[-2  3  2 -3  1  0 10  0 -7 -2 -5 -5 -3  2  2 -1 -2  2  2  1  0 -2 -6] : D.<39>
[-3 -3 -3  4  1  2  4  3 -1  1  3  0  3  3  0 -4  3  2 -2  0  1  0  2] : D.<43>
[ 1 -3 -4  2 -1 -3 -1  6  0 -1 -3 -1 -1  2 -2 -1 -2 -8  2  3 -1  0  1] : E.<60>
[ 2  3  2 11 -1  0  1  0  0  0 -1  0 -4 -1  2  1  1  2 -2  0 -2 -1  2] : Q.<63>
[ 2  0 -3 -2 -1 -1  0  0 -2 -2  1 -5 -4 -8  4  0  0  5 -1  0 -1 -2  1] : E.<51>
[  1   4  -4   2  -2   2   4   2   0  -3   1  -3 -10   4  -1   2   2  -1
   1  -4   2  -4   4] : E.<60>
[  4  -2  -2 -10   2  -1  -2   1   1  -2   0   1  -2   1   1   5  -1  12
   1   0  -1  -1  -5] : W.<42>
[  3   0  -1  -2   1   0   7   0  -1   0   1  -1  -3   3   2   3   1   2
   0  -2   7 -24   0] : D.<59>
[ 1  5 -1 -8 -3 -1 13 -9  0 -5  6 -2 -7  1 -1  5  2 -3  4 -1  6 -5  0] : D.<59>
[-3  3 -3 -1  3 -2  1  2  0 -1  0  1 -2  1  1  1  5 -6  3 -5  1 -9 -3] : D.<39>
[  3   1   0  -1  -1  -2   0   0  17  -1   0   1  -1   0  -3   4   0   0
 -23   3  -1  -1   4] : W.<42>
[ 1 -1 -1  8 -4  3  0  2  1 -1 -4  0  3  2  1 -3  2 -5  0  0  1  0  5] : E.<31>
[-6 -3 -2  6 -2  1  3 -1  2  2 -2  0  1  0 -1  5  3 -1 -4  5  3  3  2] : D.<39>
[ 3  4  1 -9  1  2  2  2 -1 -1 -2 -3  5  1 -1  2 -5 -4  0  1 -6 -2 -3] : W.<42>
[ 2  3  0 -2  0 -1  0 -2  0  0  0 -1 -5  5 -4  2  2 -2  0 -1 -6  2 -2] : W.<37>
[-1  3 -2 -4  2 -1  0  3  0  1  0 -2 -4  2 -2  0  2 -1 -1 -2  0 -1 -1] : E.<51>
[ 2 -1 -6  3 -1  1  1  0  0  3  1  1  0  3  0 -1  0  0  2 -1 -2  3 -3] : Q.<57>
[ 0  3 -1 -9  4 -4  9 -1 -1 -1  5 -1 -5  2  1  2  0  4  1  0 -2 -2 -4] : Q.<57>
[ 2  3  3  0  2 -3  5  0 -3 -2  2  0 -2  2 -2 -3  0  2  4 -3  0 -5 -1] : D.<43>
[-3 -3  1  2  0  2  3 -2  0  3 -1  1  1  1  0  2  7 -1  1 -2  1 -1 -3] : D.<39>
[  1   3  -2  -2   4  -2   8  -3  -2 -11   0  -1  -4  -4   3  -3  -1   3
   2  -2  -2  -3   0] : D.<39>
[-1 -1 -2  1  4 -2  3  0 -2 -4  2  4 -5  6 -4  0  0 -2 -3 -1 -3 -5 -2] : Q.<33>
[-1 -1  2 -8  0  1  0 -1 -2 -1 -5 -2  1 -3 -2  2 -8 -1 -1  0 -1 -8  0] : W.<42>
[-3  0 -3  2  1 -3 11  1 -3 -5  1 -1 -5  0 -1 -1 -4  4  1 -1 -3 -3  0] : D.<39>
[  4   7  -1 -19   2  -4   3  -1  -1  -2   3  -1  -6  -2  -6   1  -2   6
   3  -3   1  -5  -7] : W.<61>
[  3   6   1  -7   0 -14   1  -2  -2   0  -1  -1  -1  -1  -2   2  -2   3
  -2   0   0   1   0] : W.<37>
[  1   3  -3  -1  -1  -1   6   1 -10   1   3  -2  -6  -4   2   1   0  -2
  -5   2  -5   0  -1] : Q.<33>
[ 15  39 -23 -39  25 -27  38  17   9 -13  39 -22 -39  -2 -13 -13  -9  39
  26  -4 -33 -39 -24] : Q.<63>
[ 0 -2 -5 -4 -4 -1  5 -1  0  2  5 -2 -1 -1  0  2  0 -3  0 -1  4 -7  0] : D.<43>
[ 2  4  0 -5  0  0  2 -1  0 -3 -6 -2  0 -2 -1 -4  0  3 -2  0  0 -3  1] : W.<61>
[ 1  1 -1  0 -4 -2  5 -1 -2 -4  7  4 -1 -3 -1 -3 -2  1  0 -1 -5  0  1] : Q.<63>
[-4 -1  5  4  1 -1  5 -1  0 -2 -2  0  0  0 -1  2  2 -1  2 -1 -4 -2  5] : D.<59>
[  4   4  -3  -4   4  -3   3   0  -4  -3  -1  -1  -4   1  18  -7   2   2
  11 -11  -2  -4  -4] : Q.<63>
[-1  4 -2 -4 -1  0  6 -1 -5  9  1 -1 -7  0  0  2 -1  5  0  0 -3 -1 -1] : Q.<63>
[-7 -2  1  3  1  6  3  0 -1 -1  0 -4  2 -3  1 -2  0 -3 -7  3 -2 -4  5] : D.<43>
[-1  1  0  2 -1  0  4  0 -1 -1 -2  3  1  2  3 -2  4 -2  2  0 -2  8  1] : D.<59>
[ 2  4  3 -3  0 -5 -4 -3 -2 -1 -4 -1 -4  1 -2  2 -2  0 -7  2 -4  7 -2] : W.<61>
[ 2  0 -4 -2 -3  1  3  1 -7 -2  1 -2 -2 -1  0  0  0 -9 -1 -1  3 -7  2] : E.<60>

[ 0  1  0 -2  0 -3  0  0  0  2  1 -4  2  1  2  2 -5  5 -1  2  1  1 -3] : bz.L
[-2  4  0  0  0 -7  0  1 -2  0  1 -1  5 -5  1  0 -1  4  0  1  3  1 -2] : bz.A
[ 2 -2  3  1 -1  8  1 -1  0  2 -2  4  2  0 -1  4  4 -2  1  1 -4  2 -1] : Nj.H
[ 2 -1  1  0  0 13  1  1  0 -3  1  1  0  2 -3  1 -7 -3  0 -5 -1 -2 -3] : Nj.H
[  2 -12   0  -1   1   2   3  -2  -1  -2  -1   2   1   5   3   0   0  -1
  -2   6  -2   9  -2] : fs.B
[ 2 -2  1 -2 -3 12 -1  2  2 -1  2  1  0  3  1  1 -9  4 -1 -1 -1 -3  0] : Nj.R
[ 1 -7  0 -2  0  4  1  0 -2 -2  0 -1  2  0  0 -1  5  2  0  3 -2  5  1] : fs.T
[-1 -4  1 -3  1 -5  0  2 -1  0  2  1  3  0  1 -1 -4  4 -3  4  3  4 -1] : bz.A
[ 1 -8  0 -2  1 -1  0 -1 -1 -1  1  1  0  3  1 -3 -4 -2  2  4 -1  5  1] : fs.B
[ 1 -2 -1  0  0 15  0  1 -1 -2  1  2 -2  3 -1  1 -4 -1  1 -6 -2 -3 -3] : Nj.H
[ 1  1  0 -3 -2  1 -1  3 -2  0  5  0  3  2  0  3 -9 10 -1  4  1 -3 -3] : bz.A
[-2 -5  0  0  1 -4  1 -5 -2 -2  1  1  6 -2  2  0 -2  4 -1  5 -2  4 -4] : bz.A
[ -4   7   2  -1  -2   0  -2   5   2  -1   4  -1   0   1   2   1 -11   9
   1  -7   1 -13  -4] : bz.L
[-2  4  1 -2 -2 -2  0  3  0  2  4 -1  3  2 -1 -1 -6 11 -1  1  2 -2 -2] : bz.A
[ 2  2  2  0 -2 10  0  4  1 -3  3 -1 -1  5 -1 -1 -3  1  1 -2 -3 -6 -3] : Nj.R
[ 2  2 -1 -1  1  8 -1  1  3  0  2  2 -2  1  1  1 -7  1  1  1 -2 -4  2] : Nj.R
[ 0  4 -1 -3  0 -6 -1 -2 -2 -2  3  0  3  0  0 -1 -3  3 -1  7  1  1  0] : bz.N
[-2  1 -1 -1  0 -5 -2 -5 -4 -1  0  1  3  1  5  3  1  1 -2 13 -1  6  2] : bz.N
[ 1  3 -2 -5  0  3  0  6  1  2  2 -1  1  3 10 -1 -9  8  2 -1  2 -3  0] : bz.L
[-3  1 -2  0  0 -3 -2  2 -1 -1  2  1  2  0  3  1 -7  6 -2 -2  1  2 -4] : bz.A
[-1 -1  0 -2  0 -3  2 -1 -1  0  1  1  3 -1  4  2 -4  8 -2  8  1  5  3] : bz.N
[ 1 -1  1 -3 -1 16  0  5 -9 -2  4  1  1  5 -3 -1 -5  1  2 -5  0 -7 -7] : Nj.H
[ 3 -2  0 -1  0  6  3  0 -1  0  1  3 -1  7  0 -3 -5  1  1  0 -1 -2  0] : fs.T
[ 0  4  1  0 -2  2  1 -1  1 -2  0 -1  4  1  4  2 -1  7 -3  0  0  0  2] : bz.L
[ 1 -2  1 -1 -3 11 -1  3  1  0  3  2 -2  5 -2 -3 -9  0  0 -2 -1 -6 -6] : Nj.R
[ 4  2  2  1  0  8 -1  1  1 -1  1  0  1 -1  1 -1 -3  3  1 -4 -6 -5  1] : Nj.R
[ -1  11   3  -7  -4  15  -3  19   2  -3   9  -1  -1   8  -7  -3 -20  17
   3 -15   3 -19 -10] : bz.N
[ 3  1  2 -1 -1 17  0  3  1 -2  4  2 -2  4 -3 -6 -3  0  1 -6 -1 -9 -7] : Nj.H
[ 0  0  0 -2  1 -4  0 -2 -2 -1  4  1  3 -1  3  1 -5  6 -3  3  0  5  0] : bz.A
[ 0  3 -1 -1  0 -1 -1  3  0  0  4  0  0  2  3  0 -7  4  0  1  0 -3  1] : bz.L
[ 2  1  0  3 -2 -2  0 -2  0 -1  1 -3  3  0  2  0  4  3  0  1  0  2  2] : bz.L
[-2  2  1 -2 -2  0 -3  4  1  0  4  2  1  2  1  1 -5  5  1 -3  1 -1 -2] : bz.N
[-3  2 -2 -2 -1 -9 -1 -2 -3  0  2  0  2 -1  1  2  3  1 -2  8  0  6  3] : bz.L
[ 3  3  5 -2  1 16 -1  4  1 -1  3  2 -1  4 -3  0 -4  1  0 -4 -1 -8 -6] : Nj.H
[ -2  -5  -1  -4  -1   0  -1   5  -1  -2   2   3  -2   4   1  -4 -11   2
  -2   4   4   1  -4] : fs.Y
[-1 -3 -3 -2  0  0 -1 -1 -2 -3  1 -1  2  1  4  0 -3  5  0  2  0  3 -3] : bz.L
[ 0  3  0 -2 -1  1  2  3  2 -1  3 -1  3  2  2  1 -6 10 -2  3  0  0  0] : bz.N
[ 1  1 -1  0  0 -1  2  0 -2 -1  2  0  3 -2  3  3  0  6  5  6  0  4 -2] : bz.A
[ -1 -10   0  -4   1   2  -2   8  -1   0   1  -1  -2   7   0  -5  -8   2
   1  -1   0   2  -1] : fs.B
[ 1 -2  1 -3  1  9 -2  2  2  0  3  2 -2  6  0  0 -6  2  0 -1 -2 -3 -3] : Nj.R
[  0  -6   0  -5   3   6   2   7   1   0   1   0  -2   6  -2  -3 -11   4
   0  -4  -1  -3  -3] : fs.T
[ 3  0  4  0  1 11  1  2 -1  0  3  2 -1  2  1  3  2 -4  1  1  0 -4 -2] : Nj.H
[-3  6  0 -2 -2 -2 -1  0  2  1  2  0  3  1 -1  1 -3  7 -1  8  0  0  3] : bz.N
[ 2 -2  3  0 -1 16  1 -1  0 -2  1  3  0  2  1  2 -3  0 -1 -5 -2 -2 -7] : Nj.H
[-4 -8 -3 -5  0  1 -2  7  1  3  2 -3 -2  4 -3 -5 -9  6  1 -1  3  0 -3] : fs.B
[ 3 -2  1 -9  0 12  0  0  1  0  2  2  2  2  0  0 -4  0  0 -4 -1 -6 -3] : Nj.H
[ 4  3  2  1  0 13 -2  6  3  0  4 -2  0  4  0 -2 -9  4  0 -4  0 -5 -2] : Nj.P
[ 0  3 -1 -2 -1 -1  0  2 -1  0  5  2  8  2  1  2 -4  5 -3  7  0  0  0] : bz.N
[ -1   4   0   1   0  -4  -3   2   0   0   2   0   1   0   2   2 -12   4
  -1   1  -1   1  -1] : bz.L
[ 5 -4  0  1 -1  6  3 -4  0  0 -2  1  1  0  2 -1  3 -1 -1  6 -4  2  3] : Nj.R
[-4  1  1 11  0 10  0  2  1 -1  3  2 -1  2  0  1  0 -1  0  0 -1 -4 -2] : Nj.H
[ -4  -2  -2   0   0 -10  -1  -3  -3  -2   0   3   3  -3   2   3   5  -2
  -4   7  -1   7  -1] : bz.A
[ 3 -1 -4  1 -1  4  0 -3  1 -2  0  2  2  2  1  3  1 -1  0  4 -2 -1  5] : Nj.R
[-2 -1  3 -3 -1 -3 -3  5 -1  4  3  1  1  2 -1 -1 -9  9 -1 -2  1 -1 -9] : bz.A
[ -3   0   2  -4  -1  -1  -1   3   0  -1   4   0   2   1   1  -1 -14   9
  -2  -3   1  -3  -3] : bz.A
[ 5 -9 -2 -3  0  4  0  0 -1  0 -2  1  2  6  4 -2 -7  4 -1  8 -2  5  3] : fs.Y

[ -2  -8  -8  -5  -7   6  -2   2  10  -4   0   2  -3   4   2   5   2 -13
  -1  -1  -5  -4  -3] : G.U
[  0  -6 -13  -2  -7   5  -2  -1   5   0   4   3  -2   7   6  -2  -9  -6
   2  -2  -7 -10  -4] : K.X
[-2 -7 -8  0  5  4  3  2  1 -3  2  0 -2  0  3  6 -4 -7  0  1 -3 -4 -4] : G.Z
[-2 -4 -9 -3 -2  2 -7  2  6  2  0  2 -2  3 11 -1 -3 -8 -5  2 -2 -5 -7] : K.F
[-2 -3 -7 -2 -5  2 -6  0 11 -1  1  3 -2  0  5  2 -1 -2 -5  1 -4 -3 -4] : G.Z
[-3 -7 -6 -2 -7  9  2 -2  1  1 -3  0 -2  5  5  0 -3 -8 -1 -1 -5 -4 -3] : K.F
[ -2  -6  -5  -2  -5   4  -2  -3   6   3   4   2  -1  10   8  -3   1  -4
 -10   4   0   1  -5] : K.F
[ -3  -4  -7   0  -1   7  -1   2   9   0   3   3  -3   3   4   3   1 -10
  -3   6  -2   3  -5] : G.U
[ -4  -5 -11   0  -6   6  -3   4   8  -4   3   2  -3  -1   0   2  -4  -9
   0  -1  -5  -4  -3] : G.Z
[-2 -4 -5 -2 -4  0 -1 -7  6  2 -2 -1  3  5  6  1 -2 -6 -4  1  0 -2 -2] : K.F
[ -3  -9 -15  -1 -10   7  -5   6   9  -1   1   2  -9   3   4   1  -5 -12
  -3  -3  -5  -3  -5] : G.U
[-2 -5 -7 -5 -3  3 -3  4  5  4 -1  1  1  3  2  0 -5 -5 -3 -1 -2 -3 -2] : K.F
[ -4  -7  -9  -4  -6   4  -1  10  11  -2   3   5   0   0   5   0   5 -12
  -7   1  -5  -9 -10] : G.Z
[  0 -12  -8  -1  -5   7  -4  -6   1  -4  -6  -3   6   5   3   3  -5  -8
   0  -1  -3  -5  -3] : K.X
[-2 -5 -5 -1 -4  5 -2 -2  2  4  2  2 -3  3  5 -4  2 -1 -3  2 -2 -3 -3] : K.F
[ -1   1   4  -9   4  -2   1   3  11   2   1   2   8  -3   2   2   8   0
 -10   1  -1   4  -2] : G.U
[ 1 -7 -4 -9 -3  4  0  0  2 -2  3 -3  1  4  2  0  2 -5  1  0 -2 -3 -4] : K.X
[ -2 -13  -2  -5  -6   1  -4   0   5   1  -2   1   2   7   5  -1   0  -5
  -2   2  -4  -3   1] : K.X
[-3 -6 -7 -3 -5  2 -3  0  5 -3 -2 -1 -1  6  5 -2 -4 -6 -4 -1 -3 -4 -4] : K.F
[ 1 -7 -6 -3 -2  2  1  2  8 -7 -5  2  0  0  2  4 -3 -6 -1 -1 -3 -1  1] : G.U
[ -4 -11 -14  -2 -10   4  -8  -3   5   0  -2   0  -4   9   7   2  -6 -12
  -5   1  -4  -5  -6] : K.F
[ -4  -5 -12  -2 -10  -1  -3   8  17   3  -1   7  -1   3  10  -3  -3 -12
  -6   0  -5  -2  -5] : G.Z
[  1  -7 -14  -1  -6   8  -3   4   6  -6   0   1  -2   0   4   5  -4 -15
   1   1  -5  -7  -4] : G.Z
[ -1  -7  -1  -5   1   9  -3  -7  -2 -14   0  -7  -2   5  -3   6  -9  -3
   7   0  -4  -1  -1] : K.F
[-5 -2 -9 -3 -8  3 -3 -2 10  3 -1  5  2  4  9 -2  1 -5 -6  0 -2  9 -6] : K.F
[ 0 -8 -8 -3 -4  3 -8 -6  4  1  0  6  0  5  5 -3 -2 -2  1 -1 -2 -1 -2] : K.X
[-1  1 -6 -3 -4  5  0  3  8  2  3  2 -3 -1  5 -2 -2 -4 -6  0 -2 -4 -3] : G.Z
[-1 -4 -6 -1 -3  6 -7  4  7 -2  8  5 -2 -4  2  4 -4 -6 -1 -1 -3 -4 -1] : G.Z
[-1 -8 -2 -4 -6 -2  7 -6 14 11 -6  6  9  6  3 -3  6 -4 -2  2 -2  1 -1] : K.X

[-2 -3 -1  1  2  3 -2 -3  0  6 -1 -2 -3  2 -4 -1  0 -2  8 -2  4 -1  4] : bl.(46)
[ 0 -4  5  0  4  3  2 -1  0  6 -4 -2 -3  3 -5 -5 -1  0  5 -4  4  3  0] : bl.(56)
[-2 -2  3  0  2  3 -3 -6 -2  5 -2  1 -3  3 -2  2  1  1  7 -1  3  2  2] : bl.(46)
[ 1 -2  4  1 -1  1 -2  0 -1  2  1  2 -1  1  4  0 -2  0  5 -6  0 -9  2] : dr.(59)
[  0  -5   6  -1  -1   0   0   0  -1   0   2   4   0  -2   7   3  -1  -6
   3  -4  -1 -11   3] : dr.(60)
[  2  -2   1  -3  -2   6   0   2   0   0   1   1  -2   1   5   0  -2  -1
   8  -5   0 -12  -3] : dr.(60)
[ 1  0  5 -4  3  0 -2  2  0  0  3  1 -3  3  6  6  0 -1  0 -1 -3 -6  4] : dr.(43)
[-2 -1  3 -2  3  3  0 -5 -1  3 -1  3 -3  1 -3  0  1 -1  8 -5  5 -6  3] : bl.(56)
[  0   0   5  -2  -2   0  -1   4  -1 -11   3   2  -2   2   8  -1  -4  -1
   0  -4  -3  -4   1] : dr.(43)
[ 2 -1  1 -1 -3  3 -1  0 -1  1  4  2  1  2  4  1 -3 -1  4 -7 -4 -5 -1] : dr.(60)
[ 0  1  3 -4  0  2 -2  2 -1 -3  0  2  0 -1  4 -2  1  0  4 -4  4 -5  3] : dr.(59)
[-3 -1  0  2  0  2  0 -2 -1  2 -2  4  0  1 -4  1 -1  0  5 -5  4  0  2] : bl.(46)
[ 2  0  3 -2  4  1 -3  2 -4 -2  4  5  2  5  5 -2 -3 -1  1  0 -3 -4  1] : dr.(43)
[-3 -4  2 -1  1  3 -1 -5  0  5  2 -2 -2  1 -5  3  1 -1  6 -7  3 -4  3] : bl.(46)
[ 5 -1  5 -1  1  1 -1  0 -3  0  1 -3  0  3  4 -2 -1 -1  2 -2 -1 -4 -2] : dr.(43)
[ 1  1  6 -2  2 -4  0 -1 -2 -5  1  2  1  1  7  2  0 -2 -7 -1 -2 -8  1] : dr.(43)
[ 1  0  2  0  4  1  0 -3  1  0 -2 -1 -3  4  2  0  0 -1  3  1  5 -6  5] : bl.(46)
[-1  0  8  2 -1  2 -1 -4 -3 -1  0  1  1  1 10  1 -2  0  3 -4  3 -6 -1] : dr.(60)
[-1 -1  3 -2  0  3 -1  2  2 -2  2  2 -2  2  3 -2 -2 -2  2 -3  0 -7 -2] : dr.(43)
[-1 -4  1  2  2  4 -1 -3 -2  7 -5  2 -1  0 -4 -1 -2 -3  6 -6  4  4  0] : bl.(46)
[-2 -1  9 -2  4 -4 -3  2 -2  1  3  5 -2  5  5 -3 -1  2  1  2  1 -8  3] : dr.(60)
[ 2  6  3 -2  3  0 -3  1  2  0  5  1  1 -1  3  7 -1 -1  0 -3 -6 -7  2] : dr.(43)
[  0  -3   3   0   2  -1  -2   2  -3  -1   1   6  -2   0   5  -2  -1  -1
   4  -4   2 -14   3] : dr.(59)
[ 2 -1  9 -2 -2 -3  0  2 -4 -1  0  2  2 -2  6 -2 -1 -2  0 -3  0 -3  4] : dr.(59)
[-1 -2  7  1  4  0 -2 -4 -1  6 -2  1 -3  2 -4 -2  1  0  2  4  4  4  1] : bl.(56)
[ 0 -4 -1  0  0  6 -2 -5 -1  3  0 -2 -2  3 -4  1  0 -1  9 -6  2 -4  0] : bl.(46)
[ 1 -2  5  0  3 -3 -2  1 -4  1  0  1  0  7  4 -3 -3 -2  2 -2  2 -4  4] : dr.(43)
[-2 -3  7  0  1  2 -2  0 -5  0  1  3  5  2  4  0 -5 -1  3 -6 -1 -8  1] : dr.(60)
[ 1 -1  5 -1  0  0 -1  2  0  0  3  4 -3  1  2  2 -2  0  0 -1 -4 -6  0] : dr.(43)
[-1  0  0  0  4  4  0  1  0  3 -1  1 -3  0 -3  1  0  2  6 -2  2 -2  1] : bl.(52)
